Here is a tiny trained network, its code and every weight. The questions are about switching its units off for an input and a class, where a switched-off unit gives its printed mean instead of its output.

import numpy as np


def w(rows, s, z=0):
    codes = np.array(rows[::2]) - 128.0
    scale = np.full(codes.shape[1], s)
    scale[-1] = z or s
    return codes * scale


def f(y):
    return np.maximum(y, 0)


def log_softmax(a):
    a = a - a.max(-1, keepdims=True)
    return a - np.log(np.exp(a).sum(-1, keepdims=True))


def net(x, mask):
    res = np.array(x, float).reshape(1, 4) / 4 @ E
    y = f(res @ A[0][:, :-1].T + A[0][:, -1])
    res = res + np.where(mask, y, B[0][:, -1]) @ B[0][:, :-1]
    return log_softmax(res[-1] @ U[:, :-1].T + U[:, -1])


A, B = {}, {}
E = w([
[74,88,75,54,250,178,193,166,113],'x0',
[175,107,96,192,68,254,120,232,171],'x1',
[198,90,119,13,25,143,157,110,82],'x2',
[146,248,156,159,120,152,213,165,62],'x3',
],0.0089)
A[0] = w([
[9,197,97,254,222,116,79,164,202,8],'N1',
[128,221,166,125,121,145,178,161,73,62],'N2',
[146,90,84,56,102,174,176,114,73,63],'N3',
[105,126,154,182,157,100,123,154,130,4],'N4',
[98,14,112,127,122,109,71,103,207,88],'N5',
[154,177,148,171,62,81,85,110,173,82],'N6',
[163,194,139,146,127,140,211,131,92,74],'N7',
[120,124,136,110,126,70,141,79,95,97],'N8',
[128,142,117,115,153,54,137,54,52,117],'N9',
[109,136,165,140,93,132,93,111,124,37],'N10',
[107,123,164,103,144,116,136,56,114,82],'N11',
[113,10,93,80,102,126,23,91,199,82],'N12',
[111,206,133,155,104,122,193,165,35,66],'N13',
[156,172,142,156,78,109,105,132,116,58],'N14',
[182,87,89,198,84,210,100,248,181,101],'N15',
[169,149,169,171,60,81,99,93,168,59],'N16',
[15,93,74,62,184,190,186,158,93,34],'N17',
[117,134,117,89,166,98,139,102,108,75],'N18',
[131,141,184,172,49,90,101,86,134,75],'N19',
[105,95,134,93,134,111,101,68,176,62],'N20',
[179,105,66,160,92,238,114,168,172,85],'N21',
[108,56,75,109,121,124,60,91,180,56],'N22',
[109,139,172,97,160,104,107,43,58,113],'N23',
[177,146,170,147,81,119,35,90,103,75],'N24',
[97,116,126,109,123,51,170,49,107,121],'N25',
[157,122,112,171,107,97,120,111,123,61],'N26',
[75,164,165,83,138,34,114,99,126,139],'N27',
[192,111,84,23,42,148,141,103,66,38],'N28',
[69,183,153,127,163,89,117,53,127,81],'N29',
[141,211,150,136,117,148,203,129,49,80],'N30',
[71,95,74,63,192,181,208,144,111,41],'N31',
[187,83,139,49,51,129,168,121,76,29],'N32',
],0.0097,0.004)
B[0] = w([
[17,81,238,83,49,72,2,50,174,245],'N1',
[135,168,105,210,163,35,153,130,59,196],'N2',
[74,98,187,100,122,119,62,75,123,185],'N3',
[108,132,172,124,102,102,78,92,114,151],'N4',
[127,211,135,205,204,53,140,175,37,207],'N5',
[119,83,107,80,180,160,179,65,121,195],'N6',
[150,174,135,180,177,67,148,149,72,189],'N7',
[155,134,98,129,70,162,131,153,189,185],'N8',
[174,116,111,121,59,159,124,217,167,213],'N9',
[135,94,124,106,132,134,181,112,108,146],'N10',
[153,146,120,134,89,140,141,144,170,175],'N11',
[143,220,140,221,194,47,170,146,19,227],'N12',
[142,193,118,188,195,82,123,137,80,202],'N13',
[136,102,92,103,178,127,163,79,106,171],'N14',
[195,147,77,115,22,196,122,218,194,247],'N15',
[117,40,91,57,215,161,173,98,137,196],'N16',
[139,56,83,62,206,189,187,62,104,213],'N17',
[164,105,97,126,101,141,126,155,146,170],'N18',
[116,66,72,74,182,174,152,67,116,197],'N19',
[128,169,127,161,136,92,150,162,112,171],'N20',
[200,134,110,133,58,182,129,201,204,216],'N21',
[137,216,108,222,177,82,145,123,42,189],'N22',
[168,145,105,158,66,194,117,179,176,205],'N23',
[92,76,77,30,205,172,189,69,72,192],'N24',
[186,135,107,150,73,186,119,177,177,208],'N25',
[136,108,100,119,160,142,122,86,151,148],'N26',
[148,160,100,118,67,197,151,217,207,212],'N27',
[37,126,232,133,68,92,35,87,195,224],'N28',
[133,96,106,124,68,148,92,186,177,192],'N29',
[122,218,129,200,193,63,141,154,49,206],'N30',
[168,51,88,50,182,173,194,41,109,207],'N31',
[62,109,235,146,74,102,51,74,158,209],'N32',
],0.0077,0.014)
U = w([
[186,139,78,128,41,169,129,239,165,192],'0',
[145,220,123,195,186,47,146,155,58,171],'1',
[140,40,70,56,192,163,177,47,112,138],'2',
[64,106,255,118,64,85,43,75,150,8],'3',
],0.011,0.0011)

Each question gives the input, the list of numbers given to net, and the class t.
The units are the neurons (one row each of A and B). Each row of codes is followed by its name. A weight is (code - 128) times the scale printed after its matrix; where a second scale follows, it is the last column's (A, B and U).
mask holds one flag per neuron, in row order. A switched-off neuron (its flag False) gives its mean, the last column of its row in B, instead of its output. The means were averaged over made-up inputs and are rounded, as every weight is.
A unit's drop is (log p(t) with every unit on - log p(t) with that unit switched off) / (log p(t) with every unit on - log p(t) with every unit switched off).
The circuit of an input: a set's keep is (log p(t) with only the set's units on - log p(t) with every unit switched off) / (log p(t) with every unit on - log p(t) with every unit switched off). Starting from the 12 units with the biggest drops (on a tie, the unit counted first), units are removed one at a time, each time the one whose removal leaves the highest keep (on an exact tie, the one counted first), for as long as the keep stays at least 0.8.
units of the circuit, in order: the units of the circuit, biggest drop first
k most important neurons: the k neurons with the biggest drops, biggest first
drop of u: that unit's drop, to one decimal
input [8,6,7,5], class 2: units of the circuit, in order => [N31]
input [-7,-7,-7,3], class 0: 2 most important neurons => [N27, N29]
input [-7,7,-8,-6], class 3: 2 most important neurons => [N1, N27]
input [3,-6,-1,6], class 0: 3 most important neurons => [N12, N9, N27]
input [-4,6,1,-7], class 1: 3 most important neurons => [N12, N5, N22]
input [-5,-2,7,-7], class 1: 4 most important neurons => [N12, N1, N5, N22]
input [-2,-7,-7,-3], class 0: 2 most important neurons => [N27, N28]
input [-1,7,8,-5], class 3: 2 most important neurons => [N28, N32]
input [-5,6,3,-7], class 1: 3 most important neurons => [N12, N5, N22]
input [-6,-6,3,-1], class 0: 2 most important neurons => [N27, N9]
input [5,1,6,-4], class 3: 3 most important neurons => [N28, N32, N3]
input [-2,6,7,1], class 3: 2 most important neurons => [N28, N32]
input [-6,-6,-7,6], class 3: 2 most important neurons => [N1, N15]
input [-1,0,-8,-5], class 3: units of the circuit, in order => [N1]
input [-3,3,8,-6], class 3: drop of N32 => 0.4
input [-6,0,-2,5], class 2: drop of N6 => 0.2
input [2,-4,4,0], class 0: drop of N9 => 0.3
